[128 = 0]
[25] 119  125  67  99  167  132  126  152  152  107  123  111  147  145  156  102  160  126  128  145  133  128  146  152  139
[12] 87  112  118  117  133  128  115  159  120  118  103  140  140  113  154  139  143  105  147  141  157  122  120  134  134
[22] 170  172  123  126  136  120  153  136  118  129  126  110  93  177  86  137  83  103  66  125  86  171  78  123  92
[19] 136  121  145  124  125  126  135  138  119  152  139  144  113  123  104  143  107  128  131  133  102  139  109  132  99
[19] 115  165  46  126  163  120  138  125  146  123  99  106  142  165  161  102  157  126  110  121  153  143  132  129  176
[19] 96  119  123  116  108  134  117  136  130  120  108  139  127  106  161  141  148  131  136  135  157  106  166  115  126
[25] 117  111  156  108  140  136  131  175  110  106  134  133  129  122  101  133  113  97  145  150  102  138  80  140  100
[26] 129  120  164  146  94  126  123  104  119  152  132  147  116  104  124  149  117  144  135  117  135  116  144  111  121
[22] 155  129  138  154  118  121  137  80  135  180  153  141  121  121  109  125  119  171  137  105  112  129  145  122  138
[19] 127  111  53  80  186  112  127  196  137  164  117  145  120  156  140  148  120  98  103  165  105  166  102  185  75
[19] 132  104  177  123  109  126  137  145  105  184  147  173  97  100  83  168  88  134  147  137  84  141  100  129  70
[22] 148  125  140  120  125  130  117  137  130  92  131  109  126  140  130  129  120  108  98  136  128  123  131  137  107
[22] 128  108  191  185  103  121  105  79  112  126  138  132  159  99  129  124  126  133  163  98  168  106  116  121  182
[12] 95  109  127  118  140  134  126  152  123  123  125  139  145  109  134  122  145  123  169  139  134  122  117  134  141
[22] 155  53  134  104  154  131  85  142  156  101  170  120  167  111  157  112  149  132  143  156  133  94  174  195  105
[26] 82  132  88  99  155  128  153  179  118  170  109  161  116  123  116  140  131  122  160  147  103  157  90  128  114
[25] 121  109  127  100  135  131  112  171  126  96  119  124  129  130  143  141  127  95  112  154  132  125  125  149  93
[25] 152  173  86  146  147  124  152  89  145  137  132  102  129  164  119  93  136  152  110  104  118  146  130  115  170
[25] 163  144  174  119  139  150  150  140  123  58  165  85  131  149  68  88  112  114  126  134  70  135  84  122  117
[26] 134  97  89  63  147  163  158  136  179  158  189  142  121  97  113  88  174  220  186  158  52  100  228  137  88
[22] 161  140  114  107  136  129  136  141  137  120  137  113  108  155  115  131  111  121  84  139  98  142  130  139  86
[19] 117  152  64  147  163  114  133  108  141  142  109  116  153  153  155  101  154  134  131  110  158  142  122  134  193
[26] 151  126  120  131  132  128  121  108  144  116  141  111  137  137  138  112  137  140  115  123  133  118  155  137  136
[12] 168  132  142  113  104  126  122  130  132  122  132  122  94  143  124  156  99  119  66  137  112  129  152  131  64
[12] 198  87  129  112  149  126  95  121  161  95  173  96  146  147  142  111  127  129  87  144  118  110  173  188  91
[26] 138  131  131  136  122  118  117  128  122  126  116  126  122  139  136  145  113  108  98  126  142  134  118  134  119
[12] 171  103  139  111  124  140  99  118  157  61  154  88  145  136  154  107  144  129  95  141  137  91  191  154  108
[22] 120  153  146  168  100  123  145  78  117  172  124  145  118  114  112  132  122  160  148  94  135  130  126  88  166
[12] 121  95  136  91  118  133  101  174  129  95  118  132  121  118  155  157  126  96  104  161  139  111  152  150  70
[25] 181  147  193  146  75  132  117  94  121  79  136  96  102  143  114  143  93  114  60  114  129  113  146  105  95
[12] 134  117  116  130  145  118  122  133  129  147  130  135  134  133  131  133  122  122  126  130  129  138  115  149  126
[25] 140  149  169  144  117  119  142  140  94  140  121  136  101  142  81  156  77  94  106  122  102  162  54  115  102
[19] 136  161  187  164  85  136  158  82  107  151  141  137  102  113  75  130  104  159  145  96  100  131  111  72  141
[25] 120  122  158  144  96  113  116  129  103  164  107  160  105  113  129  179  97  110  112  123  146  135  111  119  102
[19] 82  144  109  135  107  124  145  120  117  192  100  170  107  103  135  154  134  153  156  117  140  134  137  93  141
[22] 123  169  136  154  115  121  151  111  108  149  111  132  109  140  101  136  106  124  119  106  123  152  86  94  147
[12] 100  111  115  119  136  122  112  156  122  126  106  140  138  120  154  143  136  104  135  141  155  127  119  143  128
[26] 153  138  141  151  140  135  116  98  140  52  141  73  167  150  136  78  147  119  120  113  150  111  128  132  183
[26] 142  114  126  99  114  124  123  154  128  156  126  150  92  127  129  170  104  122  92  148  109  134  148  140  53
[26] 140  133  139  124  135  133  121  142  126  72  127  98  138  147  126  115  125  97  107  135  131  127  109  135  127
164  113  82  151  175  88  109  120  133  191  129  139  142  161  141  141  105  111  97  120  141  165  91  188  134 -> [12]
184  92  160  157  173  105  124  122  117  175  181  138  148  140  72  121  84  120  145  122  83  164  47  187  122 -> [19]
131  89  106  112  172  123  118  155  138  145  149  138  152  125  130  117  136  126  155  147  114  135  114  177  122 -> [22]
87  133  132  150  127  124  133  123  111  147  109  146  141  110  129  129  137  127  170  115  150  132  98  110  173 -> [22]
128  95  129  117  153  134  120  141  138  118  153  127  155  116  127  106  144  135  164  141  118  118  129  156  134 -> [12]
94  63  139  101  113  141  90  147  143  112  132  149  151  75  179  138  167  141  169  154  163  76  200  148  113 -> [25]
134  148  84  132  110  97  104  130  125  156  72  137  98  158  181  186  106  91  39  125  181  145  144  135  98 -> [25]
146  151  164  152  115  126  147  109  110  138  137  127  113  135  85  129  98  128  124  110  103  146  87  107  131 -> [25]
131  116  230  152  58  132  112  113  95  116  128  145  104  93  108  173  91  114  121  119  137  107  123  96  94 -> [26]
132  129  90  145  144  125  134  82  154  163  144  129  149  124  143  95  160  180  158  108  137  119  169  129  180 -> [26]
185  116  162  155  78  108  92  76  134  149  132  131  104  130  152  172  96  133  57  111  158  110  184  135  88 -> [26]
168  99  127  124  159  120  118  132  138  141  162  125  140  139  114  120  115  128  124  137  103  138  116  174  109 -> [22]
152  159  125  108  113  134  137  139  131  93  119  103  97  158  122  137  111  110  67  135  112  134  138  114  86 -> [22]
95  93  115  81  154  127  110  216  115  107  106  143  130  125  143  157  123  69  127  173  128  139  90  167  76 -> [25]
91  149  145  154  135  124  133  141  96  103  99  123  146  132  118  124  123  87  149  117  152  145  51  110  177 -> [26]
97  150  103  119  147  125  146  162  113  133  101  134  123  141  119  133  124  103  133  134  123  155  78  120  135 -> [22]
83  113  95  120  143  107  121  171  109  189  90  176  120  118  148  174  118  100  138  141  148  154  90  146  113 -> [25]
165  117  123  121  114  119  112  115  142  144  135  129  110  136  144  150  115  135  81  131  129  122  172  145  86 -> [26]
72  181  103  128  104  134  160  131  113  144  81  143  101  124  130  140  138  133  136  116  139  139  122  67  151 -> [22]

[65] 106  157  144  147  113  137  131  110  110  111  149  160  119  111  136  145  143  146  120  98  114  129  123  156  127
[64] 131  109  112  125  133  105  137  147  140  136  131  112  134  146  111  119  113  126  141  155  122  154  130  117  127
[51] 118  145  156  150  125  108  134  115  152  103  159  154  141  141  135  158  134  159  135  123  117  159  122  125  118
[52] 128  109  107  147  114  102  124  131  99  176  85  113  133  120  131  127  113  116  141  134  120  144  124  137  115
[52] 94  99  126  124  143  97  105  125  111  145  116  117  126  144  133  124  110  105  147  141  138  140  143  118  136
[64] 122  129  134  142  128  92  119  124  140  141  129  146  140  130  143  143  136  136  138  138  118  147  114  145  118
[59] 134  133  98  132  135  171  143  138  142  127  124  139  121  93  123  112  173  130  96  113  137  113  117  137  130
[59] 136  125  101  135  137  139  131  130  125  150  102  113  135  117  125  119  131  111  127  133  126  117  115  130  124
[65] 85  134  162  129  93  119  126  108  44  116  127  154  100  96  129  138  106  147  123  79  110  133  161  162  122
[64] 128  134  126  132  162  141  146  152  155  126  156  149  136  117  132  128  157  107  131  169  136  135  107  150  143
[65] 118  98  145  91  161  96  107  143  115  144  120  122  130  131  138  114  107  87  148  172  143  116  140  138  141
[51] 135  113  142  137  101  151  162  167  68  149  129  136  103  96  121  124  119  111  130  145  143  155  149  153  144
[50] 168  131  132  136  84  144  149  143  147  120  135  138  119  120  122  132  147  172  103  107  133  149  134  117  117
[50] 78  110  108  148  194  143  112  117  177  119  136  132  142  143  142  130  172  100  129  142  167  138  122  89  147
[50] 159  134  172  103  88  116  136  136  93  121  130  140  116  111  128  133  101  151  123  118  117  122  148  152  117
[51] 139  146  127  126  109  125  105  138  117  159  142  140  111  136  155  125  138  97  138  151  129  103  104  175  156
[51] 91  133  147  136  123  120  88  92  108  126  126  131  119  149  154  143  122  120  137  100  139  115  138  118  139
[51] 175  159  141  95  106  133  168  150  131  94  160  138  126  110  94  118  110  163  115  131  85  116  122  163  113
[65] 131  155  127  127  164  143  154  123  125  114  129  128  151  106  114  130  118  115  134  142  100  105  106  150  117
[52] 91  123  181  132  138  130  94  96  114  108  137  136  123  153  161  154  120  116  140  112  166  125  156  95  146
[50] 164  151  130  130  99  118  151  148  115  140  143  128  128  130  117  131  105  131  142  153  95  133  108  166  125
[64] 193  153  146  156  89  176  145  139  116  156  117  115  128  132  149  147  123  111  135  142  148  115  110  127  140
[51] 133  91  146  146  127  110  143  157  155  138  131  152  134  119  139  142  157  146  125  149  161  190  143  110  122
[59] 146  121  97  108  94  80  118  151  134  154  133  126  115  139  116  106  122  142  130  142  97  136  116  163  125
[59] 114  120  133  122  157  109  131  119  180  91  144  139  147  137  118  134  143  161  119  121  126  149  134  97  110
[52] 116  180  90  168  127  116  116  81  134  142  113  122  153  138  132  146  127  132  141  104  73  103  74  155  107
[50] 104  121  157  137  162  135  137  101  75  130  74  128  152  79  135  145  106  115  131  108  129  116  145  125  99
[50] 163  164  180  69  83  110  125  124  100  86  166  136  108  138  115  124  78  160  126  112  87  89  143  163  124
[65] 122  142  76  138  181  158  150  116  150  122  108  95  159  123  98  114  125  107  130  135  106  104  100  111  116
[64] 133  129  111  132  106  164  136  126  159  99  141  134  111  125  115  120  165  170  89  82  142  135  141  96  127
[64] 123  122  124  131  124  108  124  149  129  147  149  137  119  141  135  126  132  111  144  161  130  146  119  151  147
[51] 147  91  109  60  114  105  131  154  133  112  113  126  109  94  92  80  129  171  85  103  115  119  163  131  104
[59] 111  138  82  171  103  179  128  119  140  131  135  130  105  131  129  125  177  139  102  87  146  137  120  110  145
[65] 128  126  133  146  126  126  148  153  126  136  153  136  126  136  127  137  127  116  146  163  132  162  123  138  143
[52] 214  124  145  117  116  113  120  118  157  155  66  78  169  151  138  139  86  133  141  141  130  103  118  82  92
[65] 176  125  170  102  125  151  152  131  136  92  124  100  140  139  110  133  89  147  125  126  141  121  157  75  114
[50] 142  148  144  96  172  133  145  134  145  100  147  134  147  115  117  123  119  116  131  157  110  97  114  149  125
[52] 90  110  54  139  138  98  136  153  126  160  127  137  120  106  103  98  154  122  125  143  97  156  107  173  127
[65] 152  150  178  102  124  118  135  126  128  100  148  150  134  117  133  141  114  147  127  130  113  112  130  150  117
[52] 133  141  114  151  87  121  104  108  114  162  96  147  119  103  155  135  158  146  109  86  119  115  110  160  113
[59] 113  107  118  128  141  171  140  147  135  118  133  149  109  92  128  113  178  128  94  115  166  135  145  120  142
[52] 166  137  166  127  106  164  144  133  132  111  132  140  123  113  139  141  139  148  109  113  152  123  141  114  126
[51] 196  144  158  93  170  190  197  176  64  144  99  115  147  50  110  112  88  61  137  195  122  72  117  184  127
[59] 98  111  147  108  162  110  121  128  97  131  114  140  131  100  134  124  119  105  134  139  131  119  142  149  126
[59] 139  154  98  155  72  142  122  131  97  161  137  117  101  149  131  126  122  116  138  123  112  123  106  158  150
[50] 123  38  100  112  131  78  170  202  100  165  101  111  122  102  82  94  103  127  136  179  136  215  173  119  114
[59] 114  141  196  98  154  107  144  145  79  109  168  156  128  114  132  140  86  96  161  179  113  123  137  183  143
[64] 125  136  139  122  160  159  127  115  137  110  125  126  137  120  134  130  136  113  122  124  144  100  128  113  132
[65] 123  109  109  151  92  128  89  130  121  180  101  144  103  119  170  126  176  119  112  109  163  131  124  141  143
[50] 102  143  90  185  142  155  141  103  153  122  126  116  146  143  120  144  147  135  130  108  125  151  108  93  122
[59] 156  142  131  116  93  94  126  133  167  111  162  133  126  161  117  130  122  171  128  128  102  143  120  130  119
[50] 147  130  146  82  143  118  136  137  114  115  125  127  132  106  114  112  103  125  125  141  109  97  134  152  118
[50] 164  125  115  120  153  151  168  149  156  120  111  128  150  87  107  117  145  140  106  138  123  126  119  126  104
[59] 163  110  200  66  100  92  117  149  114  110  141  150  112  120  139  126  105  152  121  135  139  122  167  143  124
[64] 95  107  116  102  137  124  107  116  124  107  129  111  113  146  113  108  117  130  121  105  136  120  157  97  136
[64] 101  80  82  90  124  94  125  145  130  113  132  90  108  159  75  85  97  147  124  122  117  156  168  89  127
[64] 94  125  130  142  136  104  133  107  134  106  127  142  140  120  118  141  132  164  122  98  110  156  137  117  102
[52] 131  164  149  174  132  155  129  114  164  118  167  141  140  165  156  166  148  117  147  144  146  139  99  114  150
[51] 124  122  84  139  132  128  136  138  143  142  124  117  129  131  112  114  140  125  126  135  119  139  114  128  128
[64] 166  142  129  166  131  154  167  137  177  122  131  137  156  120  127  151  157  152  120  136  134  157  105  107  110
[51] 137  121  98  113  146  145  122  124  131  137  99  97  133  128  118  106  121  108  123  127  131  96  125  111  127
[52] 98  124  113  132  148  113  120  118  129  127  128  126  134  134  123  126  126  122  136  129  119  133  125  127  127
[65] 171  147  139  112  142  116  155  147  163  115  150  130  152  132  114  131  116  135  138  168  102  126  105  144  116
[51] 117  77  186  123  172  132  114  129  103  149  76  133  143  95  169  144  130  89  134  146  197  131  165  96  127
[52] 144  112  145  107  79  124  104  157  94  159  138  140  84  130  152  115  132  112  125  139  155  123  145  158  161
[65] 166  132  101  137  95  119  140  142  147  148  117  122  131  127  117  123  135  153  119  126  109  140  111  135  111
90  130  112  162  127  135  149  130  150  95  181  124  122  173  102  138  128  144  141  130  126  184  135  92  145 -> [65]
104  122  115  129  105  133  119  120  95  128  125  118  105  133  119  118  117  132  123  100  126  129  146  123  136 -> [51]
142  118  157  97  120  167  132  120  73  113  98  98  114  114  118  117  86  117  119  101  148  92  170  98  129 -> [51]
102  144  125  98  131  125  112  114  117  101  151  137  111  127  119  112  126  133  118  106  107  96  132  151  136 -> [52]
167  123  98  129  89  164  156  158  149  124  140  115  108  131  102  109  145  154  103  119  136  145  134  108  133 -> [64]
135  130  160  126  68  164  128  146  122  102  178  161  77  132  140  131  161  159  99  97  165  145  159  125  160 -> [59]
173  143  176  149  50  122  121  146  105  160  143  160  104  131  170  157  137  140  133  132  144  145  124  165  142 -> [50]
137  119  115  136  103  149  113  115  101  156  78  119  117  101  142  122  141  129  106  88  143  106  135  123  119 -> [65]
75  131  101  162  158  124  129  99  124  123  119  120  144  133  118  138  127  124  139  111  113  144  121  112  118 -> [51]
182  142  113  137  99  153  149  141  165  131  121  137  131  106  126  126  164  164  96  112  125  126  109  131  110 -> [64]
105  102  110  124  111  116  107  121  76  160  83  117  110  107  131  112  118  118  122  102  131  120  148  137  123 -> [65]
89  105  130  107  144  121  105  116  120  119  110  155  116  87  138  115  162  141  96  90  142  117  151  135  119 -> [59]
149  179  157  134  147  121  196  138  104  97  164  130  163  119  89  150  67  129  165  172  59  138  102  172  107 -> [50]
118  96  118  109  168  116  130  147  124  144  106  123  137  106  124  110  128  100  131  158  139  127  134  132  127 -> [50]
143  103  109  67  112  107  90  150  153  131  142  122  95  150  126  86  139  129  110  134  141  102  142  131  150 -> [50]
120  110  130  115  118  123  115  111  140  105  118  114  124  142  118  124  122  160  112  90  138  134  158  81  115 -> [51]
130  122  100  73  163  96  146  141  101  118  125  68  143  155  66  90  37  97  164  173  73  104  132  131  121 -> [52]
132  87  189  66  137  108  93  127  87  127  97  116  117  124  148  118  88  106  132  131  166  96  181  108  132 -> [65]
111  68  143  127  159  134  161  150  100  130  85  125  137  78  113  123  125  128  117  129  163  170  176  92  107 -> [51]
85  148  118  103  135  116  95  86  118  99  128  144  118  113  126  116  137  150  105  71  98  84  130  150  117 -> [52]
180  98  71  92  43  120  135  181  106  161  123  85  79  149  84  73  100  146  113  128  114  138  149  131  140 -> [64]
157  135  136  124  104  121  92  101  147  141  97  123  133  136  157  136  138  145  115  97  136  97  121  114  114 -> [64]
97  148  152  121  170  128  111  113  162  95  173  155  135  145  147  141  149  115  136  143  136  115  116  134  148 -> [65]
123  156  99  179  77  145  116  94  124  138  123  116  118  157  134  145  134  151  125  78  116  135  113  111  127 -> [50]
117  162  122  169  159  175  138  97  106  132  114  95  151  146  132  149  101  80  158  136  127  102  104  108  139 -> [51]
134  115  116  152  124  131  146  144  166  122  148  121  133  155  117  135  138  143  132  142  142  175  130  91  132 -> [64]
151  157  130  112  143  149  124  126  175  105  157  139  132  137  135  125  153  129  117  136  128  94  104  135  138 -> [50]

<8> 118  104  177  120  89  110  125  112  119  139  121  154  103  119  148  147  134  154  177  165  134  119  112  118  95
<16> 147  139  131  108  109  128  120  139  120  106  119  114  134  143  131  135  152  115  180  102  117  126  156  108  152
<17> 94  126  133  169  120  120  96  74  153  166  126  127  137  93  149  149  144  131  120  115  172  127  96  146  78
<12> 104  75  144  101  70  147  110  104  123  128  122  118  119  106  158  116  129  192  142  94  156  173  99  82  144
<17> 152  139  171  118  150  102  112  142  125  125  103  168  107  173  119  108  133  147  200  122  113  157  142  136  139
<8> 150  135  126  130  172  102  107  121  146  116  115  152  124  142  101  122  155  131  177  87  132  134  150  141  138
<8> 154  182  66  142  152  136  142  141  132  127  143  110  145  142  110  116  142  68  147  86  93  102  161  160  146
<8> 108  148  130  132  113  140  105  132  123  126  136  83  141  135  145  161  141  102  104  127  125  118  137  118  138
<12> 161  50  85  85  134  135  121  83  151  85  165  121  113  91  125  168  197  146  135  95  160  127  143  81  144
<8> 112  146  146  126  107  142  140  168  107  126  99  114  149  139  128  89  76  142  101  129  122  150  120  116  153
<12> 75  139  135  150  124  129  108  125  124  156  136  112  120  126  132  134  110  138  93  132  121  120  108  145  123
<12> 126  91  142  124  95  134  137  101  131  139  127  143  123  100  152  126  123  156  129  145  156  144  98  112  100
<10> 142  105  167  118  163  138  121  138  130  129  127  146  113  166  142  116  105  157  68  175  141  194  108  119  134
<16> 154  78  100  116  113  156  132  79  148  132  153  127  126  101  163  133  155  142  109  117  167  169  103  104  113
<10> 146  116  108  121  127  134  143  109  129  139  172  138  96  132  142  153  153  110  140  159  105  111  128  140  109
<16> 92  137  82  145  114  135  100  101  142  130  138  82  151  91  125  149  157  113  121  60  143  100  134  126  138
<10> 165  142  171  144  155  120  139  136  136  138  90  168  146  150  137  97  99  129  121  165  155  175  113  140  99
<17> 106  110  170  100  83  147  129  155  99  117  129  100  122  139  154  145  106  146  91  177  121  138  119  88  145
<8> 144  120  33  134  167  133  148  106  152  115  163  122  135  90  91  126  156  103  112  75  125  90  146  146  137
<8> 129  185  174  110  19  158  127  165  83  133  106  73  152  165  192  137  121  88  191  140  96  136  142  94  144
<17> 138  154  61  139  139  161  141  129  134  135  154  94  148  129  130  112  127  91  86  93  114  134  133  142  149
<8> 118  88  152  126  132  78  120  95  139  128  117  187  94  95  100  140  152  173  208  124  142  91  124  136  94
<16> 182  126  123  100  133  126  160  150  119  102  124  151  122  146  117  110  132  119  173  135  107  130  152  119  142
<17> 149  123  106  133  108  146  162  115  130  147  131  144  134  113  145  94  110  128  131  130  134  147  105  135  107
<10> 114  113  117  131  161  136  111  123  139  122  148  108  128  127  123  150  134  128  57  137  140  134  125  124  138
<17> 148  102  91  97  108  153  161  142  119  96  141  107  139  109  124  120  125  127  104  121  125  124  138  94  156
<10> 137  158  143  136  182  91  100  145  138  106  108  136  133  153  90  146  153  108  161  110  121  104  168  144  142
<12> 136  97  132  109  98  165  148  125  118  133  152  113  122  129  169  133  113  135  68  178  135  162  101  102  123
<17> 151  97  71  132  124  132  177  98  143  137  137  165  129  75  113  87  119  143  141  106  143  118  107  140  101
<12> 76  157  112  179  111  135  111  94  138  189  138  118  131  108  150  122  114  122  110  111  133  123  90  170  90
<8> 117  132  132  139  153  118  115  126  135  131  131  131  124  131  118  139  131  127  111  133  130  121  129  140  124
<12> 163  141  111  125  109  158  149  130  126  129  135  109  149  135  158  123  128  94  112  139  131  149  127  119  125
<8> 157  144  133  132  176  131  142  155  131  129  107  157  134  164  112  71  90  139  106  128  124  181  124  145  146
<16> 127  108  143  134  152  104  133  126  138  117  104  158  134  106  101  120  116  151  120  137  155  120  123  128  112
<16> 124  119  135  141  119  142  157  126  124  160  124  155  124  123  143  85  78  153  92  161  134  161  86  142  103
<10> 109  143  85  137  97  142  146  129  122  137  126  111  146  100  121  97  111  125  138  81  118  110  124  134  138
<10> 145  96  121  127  52  167  183  93  120  170  151  145  120  93  192  109  103  135  118  184  142  152  71  121  68
<16> 89  106  117  143  174  127  88  99  148  142  170  113  102  128  125  171  151  137  56  136  135  126  115  143  125
<10> 106  98  106  114  109  144  124  112  125  128  168  103  108  112  140  159  146  133  99  134  120  112  122  114  135
<17> 168  140  118  106  106  162  148  149  116  118  128  110  142  155  154  103  119  111  128  124  116  170  135  107  155
<12> 113  120  188  125  93  106  130  145  116  103  81  124  158  100  127  155  113  133  127  172  164  96  130  95  105
<10> 148  123  131  104  96  145  127  132  119  111  129  105  135  136  151  138  145  119  145  122  128  143  139  96  146
<17> 101  134  111  155  123  137  120  103  138  158  140  118  132  109  141  131  123  124  98  122  140  127  104  147  105
<17> 123  152  135  123  137  139  130  160  110  139  137  125  110  173  130  105  102  129  118  138  86  150  130  142  156
<10> 71  109  77  114  125  151  121  138  116  130  167  94  103  121  108  110  112  164  82  80  91  123  122  126  185
<12> 91  131  138  133  74  158  113  123  117  147  125  86  144  120  167  127  110  138  95  120  141  154  102  108  133
<16> 83  115  141  139  136  121  80  106  140  133  127  108  127  117  128  153  144  151  104  102  153  133  119  122  133
<16> 147  129  102  146  103  143  179  116  131  146  124  143  152  90  140  101  99  111  111  151  145  120  103  139  85
<16> 132  138  77  126  104  156  139  120  127  136  147  104  135  120  140  108  133  115  136  82  113  134  128  129  146
<12> 112  121  154  96  108  144  114  163  104  116  117  113  116  165  133  98  103  170  130  108  106  174  129  99  186
121  121  159  138  164  105  104  118  139  134  124  152  111  141  120  143  136  142  124  147  139  135  123  142  113 -> <8>
166  164  58  161  129  160  149  97  153  151  140  107  173  108  152  112  140  66  110  93  149  140  122  151  102 -> <17>
186  139  141  120  118  134  169  146  123  107  111  134  158  129  142  134  122  85  123  184  141  123  140  114  103 -> <12>
84  132  149  138  164  107  50  118  146  108  122  85  139  133  113  187  171  127  99  92  155  118  150  116  152 -> <8>
136  166  69  142  151  138  146  144  131  125  139  109  148  128  104  109  123  88  114  93  103  104  149  152  148 -> <8>
135  158  102  131  124  117  121  131  131  110  122  106  149  118  111  146  160  90  175  85  120  85  164  130  139 -> <10>
76  138  62  167  127  150  131  103  140  166  151  103  142  85  122  105  105  128  66  83  132  114  97  160  121 -> <16>
151  153  107  117  130  127  150  156  116  114  128  129  129  144  110  111  126  106  163  115  92  109  155  135  150 -> <16>
109  163  138  120  78  154  128  169  101  119  104  76  163  141  144  111  98  116  115  110  116  139  136  102  166 -> <8>
172  122  121  102  122  145  146  140  123  111  127  131  130  147  138  108  130  125  144  124  122  160  138  109  148 -> <12>
130  105  118  106  123  137  106  120  133  105  128  108  131  125  128  131  151  147  136  82  142  149  138  97  162 -> <17>
104  131  190  103  162  71  102  190  109  65  79  134  128  146  59  150  125  153  159  131  114  77  181  105  175 -> <12>
154  123  167  128  132  143  138  124  125  154  143  150  107  165  172  132  115  124  97  206  127  176  101  135  96 -> <8>
135  112  119  115  95  144  123  111  130  113  143  93  141  108  154  171  161  106  118  134  146  116  135  97  123 -> <10>
130  94  119  134  150  129  147  113  141  138  128  162  122  106  118  97  102  164  91  138  151  151  98  135  111 -> <16>
129  130  122  107  138  129  124  148  115  122  143  132  98  161  116  114  130  142  156  111  86  136  143  131  166 -> <10>
131  137  200  128  154  93  101  150  127  112  75  156  134  157  111  123  118  152  157  138  146  149  139  122  132 -> <10>
185  153  115  114  168  126  153  163  125  98  130  134  136  163  108  126  135  84  133  148  102  121  167  133  146 -> <12>
118  123  103  129  173  124  131  138  131  129  147  141  106  140  97  109  116  143  103  118  104  128  130  149  150 -> <16>
163  143  135  119  84  169  160  142  112  145  120  123  144  153  177  84  93  119  123  148  124  189  107  116  127 -> <12>
82  164  160  124  74  145  93  162  102  128  87  78  156  150  145  100  99  148  143  72  122  161  129  101  180 -> <12>
140  87  119  118  106  159  112  79  144  140  161  111  119  119  179  154  162  136  103  131  160  173  102  103  114 -> <16>
